Below are the code and all the weights of a small trained network. Each question names an input and a target symbol and asks about switching units off, where a switched-off unit gives its printed mean instead of its output.

import numpy as np


def w(rows, s, z=0):
    codes = np.array(rows[::2]) - 128.0
    scale = np.full(codes.shape[1], s)
    scale[-1] = z or s
    return codes * scale


def norm(h):
    return h / np.sqrt((h * h).mean(-1, keepdims=True) + 1e-5)


def softmax(a):
    e = np.exp(a - a.max(-1, keepdims=True))
    return e / e.sum(-1, keepdims=True)


def log_softmax(a):
    a = a - a.max(-1, keepdims=True)
    return a - np.log(np.exp(a).sum(-1, keepdims=True))


def net(x, mask):
    ids = ['ΓΔΘΛΞΠΣΨαβζτφ'.index(c) for c in x.split()]
    T = len(ids)
    res = E[ids] + P[:T]
    u = 0
    for l in range(3):
        r = norm(res)
        for j in range(3):
            rows = slice(2 * j, 2 * j + 2)
            q, k, v = (r @ M[l][rows].T for M in (Q, K, V))
            z = softmax(np.where(np.tri(T) > 0, q @ k.T / 2**0.5, -1e9)) @ v
            o = O[l][rows]
            res = res + np.where(mask[u + j], z, o[:, -1]) @ o[:, :-1]
        u += 3
    return log_softmax(norm(res)[-1] @ U[:, :-1].T + U[:, -1])


Q, K, V, O = {}, {}, {}, {}
E = w([
[133,83,157,151,188,85,133,105],'Γ',
[175,169,147,195,139,180,161,111],'Δ',
[117,46,53,145,165,198,146,185],'Θ',
[189,47,130,171,205,201,91,189],'Λ',
[163,145,214,112,61,219,54,127],'Ξ',
[61,127,112,76,139,183,69,112],'Π',
[99,148,152,173,95,195,53,213],'Σ',
[161,142,88,250,151,99,117,150],'Ψ',
[125,57,157,50,145,201,115,88],'α',
[193,141,54,91,99,107,98,144],'β',
[94,102,75,98,114,145,154,80],'ζ',
[108,209,85,154,128,79,72,65],'τ',
[101,102,75,116,135,120,161,135],'φ',
],0.023)
P = w([
[71,126,155,111,199,135,59,117],'0',
[120,148,29,147,119,254,147,158],'1',
[122,126,47,131,114,225,155,176],'2',
[116,119,67,155,89,192,147,151],'3',
[105,105,62,159,96,184,134,131],'4',
[107,106,95,154,84,173,139,124],'5',
[93,110,45,159,106,156,103,113],'6',
[89,98,70,157,97,149,109,130],'7',
[91,108,88,149,106,147,119,136],'8',
[92,95,118,163,122,127,103,142],'9',
[109,80,141,154,93,104,124,129],'10',
[90,95,117,152,122,86,106,129],'11',
[84,80,121,165,99,98,125,130],'12',
[65,103,93,171,100,133,122,132],'13',
],0.0096)
Q[0] = w([
[186,23,35,152,70,176,67,160],'L0H0',
[141,30,66,143,104,85,145,224],'L0H0',
[137,218,185,113,129,191,176,161],'L0H1',
[29,102,124,1,179,74,38,148],'L0H1',
[91,188,204,165,199,165,161,84],'L0H2',
[134,190,14,105,94,142,211,86],'L0H2',
],0.0074)
K[0] = w([
[145,132,54,91,129,1,108,137],'L0H0',
[3,97,45,75,49,107,73,131],'L0H0',
[68,13,36,44,149,81,93,96],'L0H1',
[123,182,73,142,236,152,146,88],'L0H1',
[138,213,144,203,136,157,198,93],'L0H2',
[107,103,42,136,106,86,173,26],'L0H2',
],0.007)
V[0] = w([
[60,135,156,154,166,164,168,140],'L0H0',
[102,130,143,75,80,143,119,142],'L0H0',
[74,136,47,129,200,210,126,74],'L0H1',
[109,58,47,111,77,147,131,195],'L0H1',
[155,158,196,174,128,156,138,173],'L0H2',
[103,137,204,52,191,3,146,137],'L0H2',
],0.0078)
O[0] = w([
[86,114,117,146,30,132,127,70,110],'L0H0',
[123,162,144,168,87,225,112,177,115],'L0H0',
[43,137,55,119,31,96,194,152,186],'L0H1',
[149,71,69,170,100,89,130,177,147],'L0H1',
[137,101,2,116,78,218,3,18,144],'L0H2',
[71,204,207,147,196,198,43,117,3],'L0H2',
],0.0077,0.014)
Q[1] = w([
[121,73,59,148,54,111,121,155],'L1H0',
[142,75,140,122,104,164,32,89],'L1H0',
[126,233,229,158,160,193,107,130],'L1H1',
[79,163,192,96,140,28,113,129],'L1H1',
[101,67,79,93,15,62,186,112],'L1H2',
[106,215,151,216,100,162,27,2],'L1H2',
],0.0085)
K[1] = w([
[135,122,179,62,195,81,63,155],'L1H0',
[153,85,118,93,49,63,127,139],'L1H0',
[108,85,1,88,68,144,192,82],'L1H1',
[60,158,63,166,133,130,87,74],'L1H1',
[127,140,171,90,119,118,192,203],'L1H2',
[137,91,169,223,117,220,58,141],'L1H2',
],0.0096)
V[1] = w([
[181,129,106,113,155,161,184,211],'L1H0',
[139,254,71,153,144,127,126,117],'L1H0',
[132,113,105,43,168,38,149,96],'L1H1',
[105,62,20,180,130,139,164,148],'L1H1',
[79,124,132,179,199,134,115,128],'L1H2',
[104,77,114,170,150,120,141,87],'L1H2',
],0.0099)
O[1] = w([
[133,144,96,104,136,89,91,182,213],'L1H0',
[120,178,174,135,69,6,75,145,101],'L1H0',
[131,183,114,97,187,129,163,124,143],'L1H1',
[118,63,114,139,218,82,91,85,255],'L1H1',
[139,89,164,201,117,142,105,124,9],'L1H2',
[109,91,210,171,159,160,142,127,106],'L1H2',
],0.011,0.0073)
Q[2] = w([
[69,46,120,35,138,35,144,167],'L2H0',
[208,74,74,94,105,94,130,56],'L2H0',
[115,237,185,144,180,168,67,108],'L2H1',
[155,58,94,89,182,102,114,172],'L2H1',
[77,210,190,138,179,139,148,105],'L2H2',
[124,138,102,255,230,167,90,99],'L2H2',
],0.0089)
K[2] = w([
[54,192,202,231,138,205,91,89],'L2H0',
[116,111,219,102,198,87,158,184],'L2H0',
[254,39,128,146,57,186,79,112],'L2H1',
[108,159,199,134,116,151,164,49],'L2H1',
[232,104,120,100,110,103,251,126],'L2H2',
[166,66,7,149,110,98,133,99],'L2H2',
],0.0089)
V[2] = w([
[213,64,130,222,94,138,35,188],'L2H0',
[183,139,140,160,32,3,94,24],'L2H0',
[185,80,57,195,252,121,219,48],'L2H1',
[191,183,135,70,121,185,63,69],'L2H1',
[147,149,174,158,185,50,160,55],'L2H2',
[43,104,216,175,173,132,76,173],'L2H2',
],0.0072)
O[2] = w([
[127,179,137,157,219,133,20,161,90],'L2H0',
[159,112,68,217,81,112,148,127,154],'L2H0',
[190,128,195,190,140,121,138,148,253],'L2H1',
[175,148,25,115,130,167,143,43,25],'L2H1',
[143,190,156,147,180,152,172,110,59],'L2H2',
[54,254,78,131,136,169,106,177,68],'L2H2',
],0.0087,0.0059)
U = w([
[59,149,128,110,133,132,159,73,253],'Γ',
[197,93,77,201,103,89,191,67,130],'Δ',
[76,123,117,151,165,93,167,128,137],'Θ',
[211,80,141,128,229,197,116,164,41],'Λ',
[167,89,128,109,26,159,45,134,125],'Ξ',
[9,73,77,54,143,141,146,58,56],'Π',
[93,121,81,217,134,149,49,199,98],'Σ',
[174,175,168,250,170,110,141,160,96],'Ψ',
[189,58,159,2,129,208,145,73,123],'α',
[228,180,79,29,146,68,146,194,143],'β',
[76,82,211,142,101,70,223,185,85],'ζ',
[113,180,149,158,77,58,148,18,186],'τ',
[85,89,226,146,107,74,216,199,117],'φ',
],0.0083,0.0034)

Each question gives the input, a string of symbols that net reads in full, and the target symbol t.
The units are the heads (2 rows each of Q, K, V and O). Each row of codes is followed by its name. A weight is (code - 128) times the scale printed after its matrix; where a second scale follows, it is the last column's (O and U).
mask holds one flag per head, layer by layer. A switched-off head (its flag False) gives its mean, the last column of its rows in O, instead of its output. The means were averaged over made-up inputs and are rounded, as every weight is.
A unit's drop is (log p(t) with every unit on - log p(t) with that unit switched off) / (log p(t) with every unit on - log p(t) with every unit switched off).
The circuit of an input: a set's keep is (log p(t) with only the set's units on - log p(t) with every unit switched off) / (log p(t) with every unit on - log p(t) with every unit switched off). Starting from all 9 units, units are removed one at a time, each time the one whose removal leaves the highest keep (on an exact tie, the one counted first), for as long as the keep stays at least 0.8.
units of the circuit, in order: the units of the circuit, biggest drop first
most important unit: the unit with the biggest drop
which heads matter: for each layer, one digit per head in row order, 1 if its drop is at least 0.15 and else 0, layers parted by /
drop of u: that unit's drop, to one decimal
input Ξ Σ Δ Σ, target Ξ: most important unit	L1H1
input α Δ Δ, target α: which heads matter	000 / 100 / 100
input φ Δ Σ Θ, target φ: which heads matter	001 / 000 / 010
input β β Δ β Δ β Θ, target β: units of the circuit, in order	L0H2; L1H0; L1H1; L1H2
input Π Π Δ Δ β Ξ Δ Γ φ Δ α, target Π: units of the circuit, in order	L0H2; L2H2; L1H2
input β Γ Δ β Ξ, target β: which heads matter	101 / 110 / 000
input α τ α Δ Σ Ψ Λ, target α: units of the circuit, in order	L0H2; L2H0; L1H0
input Ξ Σ ζ φ, target φ: which heads matter	001 / 000 / 000
input β Λ α, target β: units of the circuit, in order	L0H2; L1H0; L0H0; L1H1
input Σ β Σ Δ β β τ β Σ Σ Δ Ψ, target Σ: units of the circuit, in order	L2H0; L1H1
input Π Δ Θ, target Π: units of the circuit, in order	L2H1; L0H2; L2H0; L0H0
input Δ β Δ Ξ β Σ Ξ, target Δ: units of the circuit, in order	L2H0; L0H1; L1H0
input α Θ Λ, target α: units of the circuit, in order	L1H0; L2H0
input Σ α Δ β φ Ψ, target Σ: which heads matter	000 / 010 / 101
input Ξ Δ Λ Π Σ β Δ β β ζ, target ζ: most important unit	L0H2
input α Π Θ Θ Θ Σ τ, target Π: units of the circuit, in order	L2H0; L1H0
input Σ Δ Δ Γ β Γ, target Σ: units of the circuit, in order	L2H0; L1H1; L2H2
input Π Ξ Δ Δ α Δ Λ Δ Δ Δ Σ Δ, target Π: units of the circuit, in order	L0H2; L2H1; L2H0
input α Δ Δ Σ Π, target α: units of the circuit, in order	L1H0; L2H0
input β τ β β β Δ Λ, target β: most important unit	L0H2
input τ Δ Δ ζ Ξ Ξ Σ φ Σ τ Δ Δ, target τ: units of the circuit, in order	L1H0; L0H2
input Ξ β Δ β Δ Ξ Σ Δ Δ, target Ξ: which heads matter	000 / 010 / 000
input Ψ β Ψ, target Ψ: units of the circuit, in order	L2H1; L2H0; L1H2
input Δ Ξ φ Σ ζ, target ζ: which heads matter	001 / 000 / 010
input β Σ Δ Σ Π β Σ, target β: which heads matter	001 / 010 / 000
input α Π Ψ Δ Δ φ φ Σ Δ Σ Δ Ξ Δ, target α: drop of L1H2	0.0
input Ξ Δ β Ξ φ α, target Ξ: drop of L2H2	0.1
input Σ Λ Δ φ Π, target Σ: most important unit	L2H0
